Here is a tiny trained network, its code and every weight. The questions are about switching its units off for an input and a class, where a switched-off unit gives its printed mean instead of its output.

import numpy as np


def w(rows, s, z=0):
    codes = np.array(rows[::2]) - 128.0
    scale = np.full(codes.shape[1], s)
    scale[-1] = z or s
    return codes * scale


def norm(h):
    return h / np.sqrt((h * h).mean(-1, keepdims=True) + 1e-5)


def f(y):
    return y / 2 * (1 + np.tanh(0.7978845608 * (y + 0.044715 * y**3)))


def log_softmax(a):
    a = a - a.max(-1, keepdims=True)
    return a - np.log(np.exp(a).sum(-1, keepdims=True))


def net(x, mask):
    res = np.array(x, float).reshape(1, 6) / 4 @ E
    u = 0
    for l in range(3):
        y = f(norm(res) @ A[l][:, :-1].T + A[l][:, -1])
        res = res + np.where(mask[u : u + 7], y, B[l][:, -1]) @ B[l][:, :-1]
        u += 7
    return log_softmax(norm(res)[-1] @ U[:, :-1].T + U[:, -1])


A, B = {}, {}
E = w([
[128,128,129,129,128,128,128,129],'x0',
[128,126,128,129,127,129,124,133],'x1',
[186,130,166,182,27,67,136,108],'x2',
[254,81,98,122,200,92,137,169],'x3',
[128,127,128,130,128,127,125,133],'x4',
[194,200,218,100,143,213,64,142],'x5',
],0.016)
A[0] = w([
[146,135,155,134,64,76,152,120,1],'L0N0',
[187,170,206,118,128,207,112,133,174],'L0N1',
[197,133,159,145,6,71,132,123,210],'L0N2',
[179,122,143,149,139,189,122,138,62],'L0N3',
[254,110,107,121,195,88,136,128,115],'L0N4',
[215,81,84,131,196,84,143,142,137],'L0N5',
[76,125,115,130,112,114,147,120,95],'L0N6',
],0.032,0.007)
B[0] = w([
[169,112,90,78,146,183,232,122,178],'L0N0',
[154,184,171,168,171,173,121,94,237],'L0N1',
[94,116,217,184,87,34,108,149,253],'L0N2',
[164,135,162,40,89,116,115,172,170],'L0N3',
[163,103,106,164,140,145,84,242,247],'L0N4',
[107,148,85,122,166,61,152,2,248],'L0N5',
[120,132,109,134,116,154,95,178,176],'L0N6',
],0.042,0.027)
A[1] = w([
[168,164,125,105,108,194,113,154,82],'L1N0',
[148,184,10,123,149,217,82,110,159],'L1N1',
[32,185,195,108,44,191,182,68,138],'L1N2',
[123,145,100,125,119,254,144,76,2],'L1N3',
[117,99,180,64,67,170,178,147,75],'L1N4',
[32,92,73,101,106,76,121,168,139],'L1N5',
[87,28,218,117,125,99,58,134,87],'L1N6',
],0.033,0.0064)
B[1] = w([
[65,80,122,99,171,85,174,112,181],'L1N0',
[60,108,152,2,206,226,126,157,255],'L1N1',
[136,75,124,212,85,232,76,14,187],'L1N2',
[218,2,190,220,193,92,222,115,163],'L1N3',
[190,157,96,84,41,172,133,138,144],'L1N4',
[116,57,138,129,30,105,195,150,232],'L1N5',
[132,185,14,28,171,180,107,124,201],'L1N6',
],0.032,0.023)
A[2] = w([
[170,204,173,99,194,201,89,180,47],'L2N0',
[198,183,102,121,168,218,155,126,24],'L2N1',
[106,206,117,171,112,141,63,92,5],'L2N2',
[239,208,159,210,114,134,24,146,17],'L2N3',
[116,241,227,129,97,140,146,4,56],'L2N4',
[184,122,68,175,31,142,134,187,50],'L2N5',
[171,60,163,85,72,182,174,200,3],'L2N6',
],0.035,0.0027)
B[2] = w([
[240,98,112,112,71,79,136,171,254],'L2N0',
[167,80,148,104,126,123,137,133,195],'L2N1',
[125,187,33,191,159,75,122,134,164],'L2N2',
[2,226,196,132,134,162,161,158,252],'L2N3',
[84,90,39,141,140,177,108,58,243],'L2N4',
[224,138,143,110,107,141,143,67,191],'L2N5',
[108,151,104,149,73,148,45,168,254],'L2N6',
],0.044,0.02)
U = w([
[66,93,116,92,105,173,97,203,177],'0',
[92,106,48,71,217,91,123,87,47],'1',
[167,77,161,152,197,210,138,85,220],'2',
[226,125,146,75,183,130,122,212,22],'3',
[164,114,97,157,13,134,117,95,58],'4',
[149,112,116,190,112,5,160,126,247],'5',
[73,183,112,210,139,176,126,65,174],'6',
[110,205,204,173,163,98,137,213,38],'7',
],0.022,0.0012)

Each question gives the input, the list of numbers given to net, and the class t.
The units are the neurons (one row each of A and B). Each row of codes is followed by its name. A weight is (code - 128) times the scale printed after its matrix; where a second scale follows, it is the last column's (A, B and U).
mask holds one flag per neuron, layer by layer. A switched-off neuron (its flag False) gives its mean, the last column of its row in B, instead of its output. The means were averaged over made-up inputs and are rounded, as every weight is.
A unit's drop is (log p(t) with every unit on - log p(t) with that unit switched off) / (log p(t) with every unit on - log p(t) with every unit switched off).
The circuit of an input: a set's keep is (log p(t) with only the set's units on - log p(t) with every unit switched off) / (log p(t) with every unit on - log p(t) with every unit switched off). Starting from the 12 units with the biggest drops (on a tie, the unit counted first), units are removed one at a time, each time the one whose removal leaves the highest keep (on an exact tie, the one counted first), for as long as the keep stays at least 0.8.
circuit, biggest first: the units of the circuit, biggest drop first
top k neurons: the k neurons with the biggest drops, biggest first
k most important neurons of layer l: the k neurons of layer l with the biggest drops, biggest first
drop of u: that unit's drop, to one decimal
input [2,-4,-4,7,7,1], class 3: top 2 neurons : L0N4, L0N2
input [5,0,2,-6,-2,2], class 6: circuit, biggest first : L0N4
input [7,5,0,6,4,7], class 3: top 3 neurons : L0N2, L2N0, L0N4
input [-2,-3,0,-8,3,7], class 2: circuit, biggest first : L0N2, L1N3
input [-1,-4,7,0,-6,8], class 6: top 3 neurons : L2N4, L0N1, L0N4
input [8,2,2,0,-8,4], class 6: 2 most important neurons of layer 0 : L0N1, L0N4
input [-8,-2,6,-5,3,7], class 6: top 2 neurons : L0N4, L2N4
input [-2,4,-1,3,8,8], class 3: top 2 neurons : L0N2, L2N0
input [2,5,3,1,-1,8], class 7: 2 most important neurons of layer 0 : L0N5, L0N1
input [8,6,7,2,0,-1], class 5: 2 most important neurons of layer 0 : L0N1, L0N2
input [-4,1,-3,7,-6,-2], class 1: top 2 neurons : L0N5, L0N2
input [1,-5,2,-1,3,-1], class 4: top 2 neurons : L0N1, L0N0
input [-5,-8,1,8,4,6], class 7: top 3 neurons : L0N4, L2N3, L0N0
input [-7,0,-8,3,5,0], class 1: circuit, biggest first : L0N5
input [-5,2,1,-5,-8,-8], class 4: top 2 neurons : L0N1, L0N4
input [-6,0,8,-3,3,5], class 6: top 3 neurons : L0N4, L0N2, L2N4
input [1,-5,6,2,-1,2], class 7: top 2 neurons : L0N2, L0N4
input [2,-1,4,-4,1,-1], class 4: top 2 neurons : L0N1, L0N5
input [4,-8,-3,-1,-8,6], class 2: 3 most important neurons of layer 0 : L0N2, L0N4, L0N1
input [8,-1,0,-8,1,3], class 2: 3 most important neurons of layer 0 : L0N2, L0N4, L0N5
input [2,-7,1,3,1,8], class 7: top 3 neurons : L2N3, L0N1, L1N1
input [4,-2,3,-1,-7,-6], class 4: 2 most important neurons of layer 0 : L0N1, L0N5
input [-1,3,5,1,6,-7], class 5: drop of L0N1 : 0.8
input [-2,1,-4,-4,7,4], class 2: drop of L0N4 : 1.0
input [4,-7,-2,6,-4,4], class 3: drop of L0N4 : 1.7
